Here is a tiny trained network, its code and every weight. The questions are about switching its units off for an input and a target symbol, where a switched-off unit gives its printed mean instead of its output.

import numpy as np


def w(rows, s, z=0):
    codes = np.array(rows[::2]) - 128.0
    scale = np.full(codes.shape[1], s)
    scale[-1] = z or s
    return codes * scale


def f(y):
    return np.maximum(y, 0)


def softmax(a):
    e = np.exp(a - a.max(-1, keepdims=True))
    return e / e.sum(-1, keepdims=True)


def log_softmax(a):
    a = a - a.max(-1, keepdims=True)
    return a - np.log(np.exp(a).sum(-1, keepdims=True))


def net(x, mask):
    ids = ['βεηξφω'.index(c) for c in x.split()]
    T = len(ids)
    res = E[ids] + P[:T]
    u = 0
    for l in range(2):
        q, k, v = (res @ M[l].T for M in (Q, K, V))
        z = softmax(np.where(np.tri(T) > 0, q @ k.T / 2**0.5, -1e9)) @ v
        res = res + np.where(mask[u], z, O[l][:, -1]) @ O[l][:, :-1]
        u += 1
        y = f(res @ A[l][:, :-1].T + A[l][:, -1])
        res = res + np.where(mask[u : u + 16], y, B[l][:, -1]) @ B[l][:, :-1]
        u += 16
    return log_softmax(res[-1] @ U[:, :-1].T + U[:, -1])


Q, K, V, O, A, B = {}, {}, {}, {}, {}, {}
E = w([
[125,131,210,103,107,153,216,148,142],'β',
[121,150,214,106,80,166,184,162,150],'ε',
[109,122,117,129,188,147,110,186,135],'η',
[163,86,108,95,133,182,104,62,126],'ξ',
[120,160,253,166,112,139,110,82,175],'φ',
[116,140,147,161,79,44,128,58,70],'ω',
],0.0058)
P = w([
[181,37,142,42,124,89,71,180,34],'0',
[199,68,165,73,126,106,94,147,86],'1',
[159,109,161,100,133,117,110,135,104],'2',
[141,129,147,134,123,136,128,120,134],'3',
[109,137,132,156,120,142,149,109,145],'4',
[95,144,130,208,129,150,164,100,153],'5',
[62,156,127,217,139,158,171,96,162],'6',
[60,177,123,253,130,165,171,105,182],'7',
],0.0034)
Q[0] = w([
[124,131,4,136,169,98,53,141,92],'0.h0',
[150,166,115,112,94,58,82,70,147],'0.h0',
],0.021)
K[0] = w([
[173,75,211,25,126,100,116,249,86],'0.h0',
[166,151,159,103,81,77,148,97,74],'0.h0',
],0.017)
V[0] = w([
[210,52,63,86,119,231,105,17,145],'0.h0',
[113,99,90,118,254,215,62,246,207],'0.h0',
],0.0091)
O[0] = w([
[3,163,164,107,162,83,112,169,75,253],'0.h0',
[152,231,110,66,103,71,143,89,169,98],'0.h0',
],0.0061,0.00051)
A[0] = w([
[162,147,103,124,55,182,52,222,131,37],'0.n0',
[68,186,51,93,163,147,108,60,143,134],'0.n1',
[124,119,103,126,155,122,119,167,134,124],'0.n2',
[126,153,105,119,94,124,127,137,120,25],'0.n3',
[145,187,57,164,113,57,148,129,173,11],'0.n4',
[130,138,109,125,125,108,120,143,169,141],'0.n5',
[137,100,76,126,188,117,85,224,113,58],'0.n6',
[157,138,118,109,99,125,172,92,155,80],'0.n7',
[169,183,87,137,149,66,140,155,172,115],'0.n8',
[126,130,81,156,200,130,100,254,158,73],'0.n9',
[164,137,60,114,158,101,130,175,157,187],'0.n10',
[90,139,96,128,167,125,150,185,95,83],'0.n11',
[218,77,57,104,120,206,99,56,164,5],'0.n12',
[124,124,127,136,102,112,98,152,145,38],'0.n13',
[175,87,77,64,121,139,80,66,98,109],'0.n14',
[144,144,121,108,22,16,119,68,61,44],'0.n15',
],0.0097,0.0018)
B[0] = w([
[129,92,175,153,89,110,75,205,194,138],'0.n0',
[108,61,132,208,119,181,88,170,88,247],'0.n1',
[136,128,129,108,156,123,141,113,149,166],'0.n2',
[119,145,111,120,131,85,116,145,147,128],'0.n3',
[89,82,66,157,52,108,48,181,154,153],'0.n4',
[126,122,115,145,138,160,126,110,112,170],'0.n5',
[171,158,133,45,130,83,117,91,186,185],'0.n6',
[203,188,119,117,114,104,89,149,141,150],'0.n7',
[75,110,110,191,126,200,120,119,89,211],'0.n8',
[172,132,140,43,193,114,152,51,164,218],'0.n9',
[83,121,130,169,215,160,132,140,139,228],'0.n10',
[181,130,116,126,148,98,126,140,181,172],'0.n11',
[155,124,156,2,174,71,85,108,95,167],'0.n12',
[106,133,133,124,137,95,121,146,124,128],'0.n13',
[183,161,184,81,181,113,155,106,144,206],'0.n14',
[208,117,193,34,120,56,149,59,117,178],'0.n15',
],0.014,0.0014)
Q[1] = w([
[155,167,254,157,32,109,192,146,158],'1.h0',
[140,60,119,135,139,92,89,108,49],'1.h0',
],0.035)
K[1] = w([
[105,124,163,246,26,67,168,1,91],'1.h0',
[175,29,154,23,64,164,35,79,9],'1.h0',
],0.02)
V[1] = w([
[140,129,80,41,115,130,245,228,126],'1.h0',
[95,136,152,198,145,211,142,145,169],'1.h0',
],0.013)
O[1] = w([
[123,131,141,189,2,180,166,95,10,57],'1.h0',
[155,85,158,66,57,79,109,132,84,1],'1.h0',
],0.0053,0.0045)
A[1] = w([
[228,77,142,145,35,204,128,81,147,93],'1.n0',
[74,223,169,136,61,133,160,113,85,145],'1.n1',
[157,53,44,110,134,148,213,120,17,73],'1.n2',
[50,98,48,207,76,111,89,162,94,7],'1.n3',
[49,156,130,81,125,122,165,147,111,111],'1.n4',
[75,76,168,112,89,133,127,166,68,100],'1.n5',
[36,89,48,223,104,113,90,163,89,107],'1.n6',
[158,144,116,87,176,99,113,51,79,210],'1.n7',
[144,130,139,88,157,127,132,74,145,43],'1.n8',
[101,99,145,79,138,116,144,161,148,180],'1.n9',
[183,145,136,31,108,54,106,103,122,2],'1.n10',
[190,130,151,7,138,30,112,91,125,182],'1.n11',
[161,137,117,84,173,100,143,82,85,91],'1.n12',
[184,145,99,135,76,170,161,83,161,116],'1.n13',
[190,218,107,141,81,148,148,120,169,102],'1.n14',
[160,104,77,116,132,147,164,127,74,112],'1.n15',
],0.012,0.004)
B[1] = w([
[115,52,96,116,81,166,138,244,167,147],'1.n0',
[118,250,132,156,147,100,130,189,59,151],'1.n1',
[95,108,83,106,214,98,94,37,93,131],'1.n2',
[175,180,241,108,151,159,159,128,201,149],'1.n3',
[177,160,127,177,117,131,106,107,118,134],'1.n4',
[154,136,81,215,64,142,117,112,166,142],'1.n5',
[103,80,27,129,106,93,111,115,57,173],'1.n6',
[149,114,210,150,137,137,149,116,166,239],'1.n7',
[140,98,113,171,98,130,128,154,65,179],'1.n8',
[157,135,169,146,123,119,144,84,122,188],'1.n9',
[112,102,151,233,193,180,156,148,118,147],'1.n10',
[124,162,59,13,63,97,118,84,125,253],'1.n11',
[91,137,95,128,95,109,99,147,136,180],'1.n12',
[111,86,143,73,162,125,111,194,112,137],'1.n13',
[90,119,174,66,200,103,123,136,95,138],'1.n14',
[101,112,115,129,166,97,115,75,131,129],'1.n15',
],0.017,0.0065)
U = w([
[160,138,123,43,54,76,123,74,156,168],'β',
[144,113,249,196,245,202,163,107,221,252],'ε',
[54,69,3,157,145,126,86,103,55,159],'η',
[152,93,118,156,52,162,148,171,176,24],'ξ',
[93,134,156,91,147,124,144,183,103,31],'φ',
[148,198,129,177,99,123,125,127,94,32],'ω',
],0.004,0.0032)

Each question gives the input, a string of symbols that net reads in full, and the target symbol t.
The units are the heads (2 rows each of Q, K, V and O) and the neurons (one row each of A and B). Each row of codes is followed by its name. A weight is (code - 128) times the scale printed after its matrix; where a second scale follows, it is the last column's (O, A, B and U).
mask holds one flag per unit, layer by layer, with each layer's heads first. A switched-off unit (its flag False) gives its mean, the last column of its rows in O or B, instead of its output. The means were averaged over made-up inputs and are rounded, as every weight is.
A unit's drop is (log p(t) with every unit on - log p(t) with that unit switched off) / (log p(t) with every unit on - log p(t) with every unit switched off).
The circuit of an input: a set's keep is (log p(t) with only the set's units on - log p(t) with every unit switched off) / (log p(t) with every unit on - log p(t) with every unit switched off). Starting from the 12 units with the biggest drops (on a tie, the unit counted first), units are removed one at a time, each time the one whose removal leaves the highest keep (on an exact tie, the one counted first), for as long as the keep stays at least 0.8.
units of the circuit, in order: the units of the circuit, biggest drop first
most important unit: the unit with the biggest drop
k most important neurons: the k neurons with the biggest drops, biggest first
k most important neurons of layer l: the k neurons of layer l with the biggest drops, biggest first
drop of u: that unit's drop, to one decimal
input φ β ξ ξ, target ε: most important unit -> 0.h0
input ω β φ, target ε: units of the circuit, in order -> (0.n15; 1.h0)
input ξ ξ ξ β ξ ε φ η, target β: units of the circuit, in order -> (1.h0; 1.n11; 0.n9)
input η η η ω ω, target ε: units of the circuit, in order -> (0.h0; 1.n11)
input η ω ω ε, target ε: units of the circuit, in order -> (1.n11; 0.n15)
input ω ξ φ η ε ξ, target ε: units of the circuit, in order -> (1.h0; 0.n12; 1.n7)
input φ ξ η ω β β ε ε, target ξ: 3 most important neurons -> (0.n15; 1.n0; 0.n1)
input ξ ξ ξ ξ, target η: 3 most important neurons -> (1.n6; 1.n7; 0.n1)
input β η ω ξ β, target ε: 3 most important neurons -> (1.n11; 0.n15; 0.n10)
input φ η η, target ε: 2 most important neurons of layer 0 -> (0.n9; 0.n10)
input ξ φ φ ω β, target ε: 2 most important neurons -> (1.n11; 1.n6)
input ξ η ξ ε η ω η ε, target ε: 3 most important neurons -> (1.n11; 0.n15; 1.n6)
input ω η η ω, target ε: 3 most important neurons -> (1.n11; 0.n15; 0.n1)
input ξ η φ β η ε η η, target η: most important unit -> 1.n6
input ξ η ξ ω ξ η η, target η: 3 most important neurons -> (0.n1; 1.n6; 1.n7)
input φ ξ η ξ φ ξ, target η: 3 most important neurons of layer 1 -> (1.n6; 1.n7; 1.n9)
input η ξ η η β, target φ: 3 most important neurons of layer 0 -> (0.n7; 0.n1; 0.n10)
input β β β, target η: 4 most important neurons of layer 1 -> (1.n2; 1.n7; 1.n3; 1.n15)
input η φ β ξ ξ η η ε, target φ: 2 most important neurons of layer 0 -> (0.n7; 0.n1)
input ω ω ε η φ η, target ε: units of the circuit, in order -> (1.n11)
input ω ξ η ε, target ω: 2 most important neurons of layer 1 -> (1.n1; 1.n5)
input η β ω β η η β ε, target φ: drop of 0.h0 -> 0.8
input φ η ξ η ξ ξ β ε, target ω: drop of 1.n5 -> 0.1
input φ η ω φ, target ε: drop of 1.n11 -> 0.9
